Below is a small trained network, with its code and all its weights. Each question gives an input and a target symbol and asks what happens when units are switched off, that is, made to give their printed mean instead of their output.

import numpy as np


def w(rows, s, z=0):
    codes = np.array(rows[::2]) - 128.0
    scale = np.full(codes.shape[1], s)
    scale[-1] = z or s
    return codes * scale


def f(y):
    return y / 2 * (1 + np.tanh(0.7978845608 * (y + 0.044715 * y**3)))


def softmax(a):
    e = np.exp(a - a.max(-1, keepdims=True))
    return e / e.sum(-1, keepdims=True)


def log_softmax(a):
    a = a - a.max(-1, keepdims=True)
    return a - np.log(np.exp(a).sum(-1, keepdims=True))


def net(x, mask):
    ids = ['γδζημπφ'.index(c) for c in x.split()]
    T = len(ids)
    res = E[ids] + P[:T]
    r = res
    for j in range(3):
        rows = slice(2 * j, 2 * j + 2)
        q, k, v = (r @ M[0][rows].T for M in (Q, K, V))
        z = softmax(np.where(np.tri(T) > 0, q @ k.T / 2**0.5, -1e9)) @ v
        o = O[0][rows]
        res = res + np.where(mask[j], z, o[:, -1]) @ o[:, :-1]
    y = f(res @ A[0][:, :-1].T + A[0][:, -1])
    res = res + np.where(mask[3:7], y, B[0][:, -1]) @ B[0][:, :-1]
    return log_softmax(res[-1] @ U[:, :-1].T + U[:, -1])


Q, K, V, O, A, B = {}, {}, {}, {}, {}, {}
E = w([
[121,85,144,7],'γ',
[179,186,111,70],'δ',
[124,49,132,38],'ζ',
[103,101,192,80],'η',
[116,71,194,131],'μ',
[166,55,187,149],'π',
[223,163,87,85],'φ',
],0.018)
P = w([
[109,167,248,108],'0',
[164,119,145,149],'1',
[151,123,143,131],'2',
[146,129,143,115],'3',
[107,94,116,144],'4',
[117,101,114,136],'5',
[112,97,112,134],'6',
[117,110,116,125],'7',
[116,101,112,130],'8',
[113,110,114,117],'9',
[105,108,117,123],'10',
[126,98,116,134],'11',
[117,99,113,130],'12',
[118,100,110,128],'13',
],0.016)
Q[0] = w([
[144,227,102,111],'h0',
[161,91,210,31],'h0',
[124,255,59,193],'h1',
[175,175,143,88],'h1',
[142,132,157,70],'h2',
[152,117,202,134],'h2',
],0.011)
K[0] = w([
[97,123,37,126],'h0',
[98,209,253,103],'h0',
[120,32,45,68],'h1',
[89,151,129,91],'h1',
[80,112,150,73],'h2',
[89,75,202,143],'h2',
],0.013)
V[0] = w([
[196,206,31,93],'h0',
[21,189,120,39],'h0',
[220,87,144,202],'h1',
[12,161,193,200],'h1',
[103,61,165,151],'h2',
[88,41,196,176],'h2',
],0.011)
O[0] = w([
[161,36,77,124,9],'h0',
[243,134,117,249,134],'h0',
[136,155,181,115,159],'h1',
[104,173,82,138,124],'h1',
[93,75,95,79,198],'h2',
[122,126,88,74,230],'h2',
],0.015,0.011)
A[0] = w([
[108,65,138,130,214],'n0',
[126,108,122,57,152],'n1',
[137,190,105,248,1],'n2',
[115,142,151,101,45],'n3',
],0.012,0.0073)
B[0] = w([
[167,213,100,37,188],'n0',
[81,43,132,161,255],'n1',
[56,61,127,255,156],'n2',
[87,98,81,249,182],'n3',
],0.0097,0.014)
U = w([
[147,104,185,139,127],'γ',
[135,156,43,102,175],'δ',
[128,75,162,87,21],'ζ',
[92,128,167,104,80],'η',
[152,164,249,77,179],'μ',
[130,214,116,80,254],'π',
[123,148,91,143,200],'φ',
],0.013,0.0031)

Each question gives the input, a string of symbols that net reads in full, and the target symbol t.
The units are the heads (2 rows each of Q, K, V and O) and the neurons (one row each of A and B). Each row of codes is followed by its name. A weight is (code - 128) times the scale printed after its matrix; where a second scale follows, it is the last column's (O, A, B and U).
mask holds one flag per unit, heads first, then neurons. A switched-off unit (its flag False) gives its mean, the last column of its rows in O or B, instead of its output. The means were averaged over made-up inputs and are rounded, as every weight is.
A unit's drop is (log p(t) with every unit on - log p(t) with that unit switched off) / (log p(t) with every unit on - log p(t) with every unit switched off).
The circuit of an input: a set's keep is (log p(t) with only the set's units on - log p(t) with every unit switched off) / (log p(t) with every unit on - log p(t) with every unit switched off). Starting from all 7 units, units are removed one at a time, each time the one whose removal leaves the highest keep (on an exact tie, the one counted first), for as long as the keep stays at least 0.8.
units of the circuit, in order: the units of the circuit, biggest drop first
k most important neurons: the k neurons with the biggest drops, biggest first
which heads matter: for each layer, one digit per head in row order, 1 if its drop is at least 0.15 and else 0, layers parted by /
input δ φ ζ π φ π ζ δ μ ζ μ φ γ, target δ: which heads matter : 110
input φ π φ φ φ μ π φ, target μ: units of the circuit, in order : (h1)
input η η π π η π μ ζ, target φ: units of the circuit, in order : (h1 h0)
input π ζ φ π δ π δ, target ζ: which heads matter : 110
input π μ η δ φ π δ φ δ ζ, target η: 3 most important neurons : (n3 n0 n1)
input δ π γ, target δ: units of the circuit, in order : (h0 h1)
input φ π π μ φ φ π η π π π π φ, target ζ: units of the circuit, in order : (h0 n1)
input π δ φ η, target η: which heads matter : 100
input π π η, target η: 3 most important neurons : (n1 n3 n0)
input π μ δ ζ ζ γ, target η: units of the circuit, in order : (h0 n1)
input π φ φ γ, target η: units of the circuit, in order : (h0 n3 n1)
input μ π π φ π π π φ δ μ, target π: units of the circuit, in order : (h0 h1)
input δ φ φ π δ η μ μ, target δ: which heads matter : 100
input δ φ φ, target γ: units of the circuit, in order : (h2 h0)
input η δ δ π δ ζ π μ η φ γ π ζ, target φ: units of the circuit, in order : (h0 h1 n2)
input δ φ φ π δ, target μ: units of the circuit, in order : (h2)
input δ π δ φ, target γ: units of the circuit, in order : (h0 h2)
input ζ π π δ π γ π φ π ζ η η, target μ: units of the circuit, in order : (h0 h1)
input ζ η π, target μ: units of the circuit, in order : (n3 h0)
input γ π μ η δ π π φ π π π π η, target γ: units of the circuit, in order : (h0)
input γ φ φ π π π π φ δ π, target γ: 2 most important neurons : (n2 n0)
input δ π δ η π φ η, target δ: 2 most important neurons : (n0 n1)
input ζ δ η π γ η π μ π π π γ, target μ: units of the circuit, in order : (h0 h1 n3)
input π η π μ, target η: 3 most important neurons : (n3 n1 n0)
input δ γ φ φ π ζ η η ζ π, target δ: 2 most important neurons : (n0 n1)
input ζ δ γ μ, target μ: 2 most important neurons : (n1 n3)
input φ δ δ φ μ, target ζ: most important neuron : (n1)
input η ζ γ ζ δ π π φ δ φ π π δ, target μ: 3 most important neurons : (n3 n1 n2)
input π φ δ φ φ, target μ: 2 most important neurons : (n0 n3)
